Below are the code and all the weights of a small trained network. Each question names an input and a target symbol and asks about switching units off, where a switched-off unit gives its printed mean instead of its output.

import numpy as np


def w(rows, s, z=0):
    codes = np.array(rows[::2]) - 128.0
    scale = np.full(codes.shape[1], s)
    scale[-1] = z or s
    return codes * scale


def f(y):
    return y / 2 * (1 + np.tanh(0.7978845608 * (y + 0.044715 * y**3)))


def softmax(a):
    e = np.exp(a - a.max(-1, keepdims=True))
    return e / e.sum(-1, keepdims=True)


def log_softmax(a):
    a = a - a.max(-1, keepdims=True)
    return a - np.log(np.exp(a).sum(-1, keepdims=True))


def net(x, mask):
    ids = ['αβδελμπφω'.index(c) for c in x.split()]
    T = len(ids)
    res = E[ids] + P[:T]
    q, k, v = (res @ M[0].T for M in (Q, K, V))
    z = softmax(np.where(np.tri(T) > 0, q @ k.T / 2**0.5, -1e9)) @ v
    res = res + np.where(mask[0], z, O[0][:, -1]) @ O[0][:, :-1]
    y = f(res @ A[0][:, :-1].T + A[0][:, -1])
    res = res + np.where(mask[1:9], y, B[0][:, -1]) @ B[0][:, :-1]
    return log_softmax(res[-1] @ U[:, :-1].T + U[:, -1])


Q, K, V, O, A, B = {}, {}, {}, {}, {}, {}
E = w([
[37,164,95,113,137,128],'α',
[154,130,91,95,133,93],'β',
[79,160,108,189,145,170],'δ',
[153,89,88,82,250,189],'ε',
[114,66,130,109,189,96],'λ',
[130,100,102,85,57,162],'μ',
[80,183,102,139,156,186],'π',
[155,122,99,128,31,166],'φ',
[129,132,239,169,89,67],'ω',
],0.02)
P = w([
[131,67,48,204,123,159],'0',
[104,94,190,65,7,34],'1',
[156,103,29,139,80,140],'2',
[19,194,209,137,234,90],'3',
[169,117,45,134,71,132],'4',
[75,147,221,70,196,117],'5',
[176,118,56,125,55,126],'6',
[56,126,214,47,195,104],'7',
[192,113,99,134,50,151],'8',
[50,108,215,43,187,100],'9',
[193,116,103,135,55,146],'10',
[12,96,204,83,193,75],'11',
],0.012)
Q[0] = w([
[119,200,192,96,126,152],'H0',
[126,133,2,98,173,155],'H0',
],0.0092)
K[0] = w([
[120,72,2,217,97,89],'H0',
[159,176,82,35,157,234],'H0',
],0.0077)
V[0] = w([
[179,254,152,74,105,219],'H0',
[235,163,111,147,162,43],'H0',
],0.0065)
O[0] = w([
[150,120,176,216,193,246,3],'H0',
[166,48,137,199,254,11,93],'H0',
],0.0089,0.006)
A[0] = w([
[79,153,183,116,183,112,128],'N0',
[171,89,208,140,183,61,131],'N1',
[164,163,83,239,78,119,3],'N2',
[81,195,141,128,173,156,173],'N3',
[247,85,95,163,87,98,178],'N4',
[113,114,235,178,192,142,93],'N5',
[171,33,80,121,121,153,67],'N6',
[147,201,161,148,70,110,172],'N7',
],0.013,0.0051)
B[0] = w([
[124,61,69,152,113,160,244],'N0',
[89,158,114,132,111,205,233],'N1',
[112,7,206,149,150,161,145],'N2',
[196,158,194,83,112,97,183],'N3',
[100,175,121,184,133,105,253],'N4',
[177,223,107,68,73,8,151],'N5',
[224,136,113,153,117,63,214],'N6',
[159,78,201,115,190,90,173],'N7',
],0.011,0.007)
U = w([
[178,109,178,39,124,16,198],'α',
[98,198,130,45,80,126,183],'β',
[87,15,108,130,125,192,193],'δ',
[194,123,78,131,2,171,1],'ε',
[106,210,82,230,112,139,142],'λ',
[71,158,173,204,145,100,85],'μ',
[197,106,132,138,203,134,62],'π',
[176,177,153,145,105,233,159],'φ',
[161,42,145,184,78,125,34],'ω',
],0.0088,0.0064)

Each question gives the input, a string of symbols that net reads in full, and the target symbol t.
The units are the heads (2 rows each of Q, K, V and O) and the neurons (one row each of A and B). Each row of codes is followed by its name. A weight is (code - 128) times the scale printed after its matrix; where a second scale follows, it is the last column's (O, A, B and U).
mask holds one flag per unit, heads first, then neurons. A switched-off unit (its flag False) gives its mean, the last column of its rows in O or B, instead of its output. The means were averaged over made-up inputs and are rounded, as every weight is.
A unit's drop is (log p(t) with every unit on - log p(t) with that unit switched off) / (log p(t) with every unit on - log p(t) with every unit switched off).
The circuit of an input: a set's keep is (log p(t) with only the set's units on - log p(t) with every unit switched off) / (log p(t) with every unit on - log p(t) with every unit switched off). Starting from all 9 units, units are removed one at a time, each time the one whose removal leaves the highest keep (on an exact tie, the one counted first), for as long as the keep stays at least 0.8.
circuit, biggest first: the units of the circuit, biggest drop first
most important unit: the unit with the biggest drop
top k neurons: the k neurons with the biggest drops, biggest first
drop of u: that unit's drop, to one decimal
input λ β λ, target λ: circuit, biggest first : (H0 N4 N1 N7)
input β β φ δ μ λ ε β β α, target α: top 4 neurons : (N3 N1 N5 N4)
input λ β α π λ λ, target δ: circuit, biggest first : (N0)
input λ ω λ ε, target α: top 3 neurons : (N3 N5 N4)
input λ β λ μ, target α: circuit, biggest first : (N1 H0)
input λ φ λ ε δ λ λ π, target α: top 2 neurons : (N3 N1)
input β ω μ λ α λ λ φ, target α: top 2 neurons : (N1 N0)
input φ φ β β π, target φ: top 2 neurons : (N3 N0)
input α λ α φ, target α: circuit, biggest first : (N7 N1)
input λ μ ε λ β, target λ: top 3 neurons : (N4 N3 N7)
input φ μ β λ δ μ β μ, target δ: circuit, biggest first : (H0 N5)
input δ λ λ μ, target α: top 4 neurons : (N1 N7 N4 N3)
input λ δ φ ε β λ λ α, target α: top 3 neurons : (N3 N1 N4)
input β μ λ α φ, target ω: top 2 neurons : (N2 N7)
input β β β ε, target α: most important unit : N5
input α λ β λ, target β: top 4 neurons : (N5 N1 N3 N7)
input α β π ω μ λ λ δ, target α: drop of N5 : 0.1
input λ β π, target φ: drop of N3 : 0.2
input λ λ β λ α λ δ, target δ: drop of N0 : -0.1
input π δ ω, target μ: top neuron : (N4)
